Below is a small trained network, with its code and all its weights. Each question gives an input and a class and asks what happens when units are switched off, that is, made to give their printed mean instead of their output.

import numpy as np


def w(rows, s, z=0):
    codes = np.array(rows[::2]) - 128.0
    scale = np.full(codes.shape[1], s)
    scale[-1] = z or s
    return codes * scale


def norm(h):
    return h / np.sqrt((h * h).mean(-1, keepdims=True) + 1e-5)


def f(y):
    return np.maximum(y, 0)


def log_softmax(a):
    a = a - a.max(-1, keepdims=True)
    return a - np.log(np.exp(a).sum(-1, keepdims=True))


def net(x, mask):
    res = np.array(x, float).reshape(1, 6) / 4 @ E
    u = 0
    for l in range(4):
        y = f(norm(res) @ A[l][:, :-1].T + A[l][:, -1])
        res = res + np.where(mask[u : u + 6], y, B[l][:, -1]) @ B[l][:, :-1]
        u += 6
    return log_softmax(norm(res)[-1] @ U[:, :-1].T + U[:, -1])


A, B = {}, {}
E = w([
[199,148,88,123,101,54,117],'x0',
[145,113,164,65,96,141,85],'x1',
[109,176,156,148,127,120,104],'x2',
[197,102,162,209,117,166,99],'x3',
[128,126,128,127,129,127,129],'x4',
[101,137,121,156,6,135,165],'x5',
],0.0018)
A[0] = w([
[79,128,180,126,143,250,192,61],'0.n0',
[125,135,69,93,242,125,63,177],'0.n1',
[112,229,230,205,140,95,53,100],'0.n2',
[60,145,69,223,170,64,204,7],'0.n3',
[160,6,108,103,130,112,186,250],'0.n4',
[52,251,205,140,124,58,74,169],'0.n5',
],0.0028,0.0018)
B[0] = w([
[35,118,89,167,176,114,38,202],'0.n0',
[125,105,182,164,65,122,239,252],'0.n1',
[176,66,33,93,127,200,174,189],'0.n2',
[171,254,194,116,135,172,82,176],'0.n3',
[149,190,58,134,121,210,137,249],'0.n4',
[174,67,29,89,126,197,174,210],'0.n5',
],0.0031,0.0022)
A[1] = w([
[113,187,77,91,139,170,156,123],'1.n0',
[172,186,95,115,83,113,177,146],'1.n1',
[156,104,147,118,253,100,89,50],'1.n2',
[225,123,142,156,98,142,160,79],'1.n3',
[173,122,103,148,95,3,81,5],'1.n4',
[95,108,133,181,64,128,147,76],'1.n5',
],0.003,0.0013)
B[1] = w([
[176,84,105,146,127,133,128,229],'1.n0',
[69,96,140,142,174,153,117,255],'1.n1',
[132,129,204,154,29,97,254,165],'1.n2',
[58,110,124,141,171,116,112,232],'1.n3',
[54,133,131,139,182,97,93,160],'1.n4',
[156,124,164,143,145,82,157,176],'1.n5',
],0.0042,0.0019)
A[2] = w([
[140,78,160,35,80,143,62,64],'2.n0',
[108,144,147,139,65,112,161,8],'2.n1',
[122,89,200,183,125,164,116,67],'2.n2',
[144,125,110,149,156,166,53,97],'2.n3',
[208,142,61,128,117,2,110,209],'2.n4',
[118,113,154,102,107,113,168,166],'2.n5',
],0.004,0.0016)
B[2] = w([
[160,254,144,194,160,162,111,202],'2.n0',
[157,123,231,148,67,74,215,145],'2.n1',
[129,134,61,155,157,17,74,253],'2.n2',
[110,117,79,164,107,47,178,209],'2.n3',
[23,90,204,143,153,249,91,237],'2.n4',
[151,150,156,182,143,111,136,193],'2.n5',
],0.0033,0.0017)
A[3] = w([
[187,234,172,166,156,180,99,191],'3.n0',
[62,148,91,222,186,114,199,231],'3.n1',
[58,196,86,22,151,127,195,9],'3.n2',
[159,81,219,116,170,82,148,61],'3.n3',
[37,186,107,49,112,73,190,94],'3.n4',
[50,154,110,177,5,139,136,219],'3.n5',
],0.0033,0.0011)
B[3] = w([
[112,232,70,70,105,100,143,161],'3.n0',
[142,156,155,22,62,120,76,255],'3.n1',
[213,86,95,246,87,76,66,162],'3.n2',
[84,131,125,101,70,87,196,144],'3.n3',
[179,118,158,252,144,114,52,154],'3.n4',
[155,108,168,62,243,98,195,197],'3.n5',
],0.0033,0.0051)
U = w([
[138,107,222,119,126,80,238,132],'0',
[169,96,109,246,118,80,63,116],'1',
[125,125,106,82,134,123,110,208],'2',
[9,113,156,110,165,167,75,112],'3',
[155,238,125,108,120,149,120,108],'4',
[156,84,61,116,133,194,163,107],'5',
[97,113,101,90,36,107,125,7],'6',
],0.011)

Each question gives the input, the list of numbers given to net, and the class t.
The units are the neurons (one row each of A and B). Each row of codes is followed by its name. A weight is (code - 128) times the scale printed after its matrix; where a second scale follows, it is the last column's (A, B and U).
mask holds one flag per neuron, layer by layer. A switched-off neuron (its flag False) gives its mean, the last column of its row in B, instead of its output. The means were averaged over made-up inputs and are rounded, as every weight is.
A unit's drop is (log p(t) with every unit on - log p(t) with that unit switched off) / (log p(t) with every unit on - log p(t) with every unit switched off).
The circuit of an input: a set's keep is (log p(t) with only the set's units on - log p(t) with every unit switched off) / (log p(t) with every unit on - log p(t) with every unit switched off). Starting from the 12 units with the biggest drops (on a tie, the unit counted first), units are removed one at a time, each time the one whose removal leaves the highest keep (on an exact tie, the one counted first), for as long as the keep stays at least 0.8.
units of the circuit, in order: the units of the circuit, biggest drop first
k most important neurons: the k neurons with the biggest drops, biggest first
k most important neurons of layer l: the k neurons of layer l with the biggest drops, biggest first
input [5,6,-4,8,0,-8], class 0: units of the circuit, in order : (1.n2 3.n3)
input [1,-4,1,-4,3,2], class 1: 4 most important neurons : (1.n1 3.n2 2.n4 2.n0)
input [-4,8,7,6,-5,7], class 4: 3 most important neurons of layer 2 : (2.n0 2.n2 2.n4)
input [1,3,-1,-8,6,-8], class 0: units of the circuit, in order : (0.n1 1.n2)
input [-4,-8,1,-2,-6,8], class 0: units of the circuit, in order : (3.n5)
input [-6,-4,8,-7,-3,2], class 5: units of the circuit, in order : (0.n5 1.n0)
input [-2,8,2,5,-2,0], class 4: units of the circuit, in order : (2.n0 3.n0)
input [1,2,6,4,4,5], class 5: 3 most important neurons : (0.n2 0.n5 0.n1)
input [-5,1,3,2,-8,-1], class 2: 2 most important neurons : (0.n0 2.n4)
input [4,5,-4,-4,-3,0], class 4: 3 most important neurons of layer 0 : (0.n5 0.n2 0.n0)
input [-5,8,0,-7,-4,-1], class 4: 3 most important neurons : (2.n0 1.n3 3.n0)
input [7,7,-6,4,2,-1], class 3: units of the circuit, in order : (2.n4 1.n4)
input [-2,4,5,-1,-1,-4], class 5: 2 most important neurons : (0.n5 0.n2)
input [5,-8,-2,6,1,2], class 4: units of the circuit, in order : (0.n3 3.n1 3.n2 3.n0)
input [-5,7,1,-7,-3,-6], class 1: 2 most important neurons of layer 3 : (3.n2 3.n4)
input [-8,2,-4,-8,5,-5], class 1: units of the circuit, in order : (3.n2 3.n4 2.n4 1.n1)
input [-6,8,2,-7,2,3], class 4: 2 most important neurons : (2.n0 1.n3)
input [6,7,-2,3,0,7], class 0: units of the circuit, in order : (3.n5 3.n1)
input [5,1,-3,-7,-5,3], class 1: units of the circuit, in order : (3.n4)
input [1,5,-8,0,-1,0], class 5: 2 most important neurons : (0.n4 3.n1)
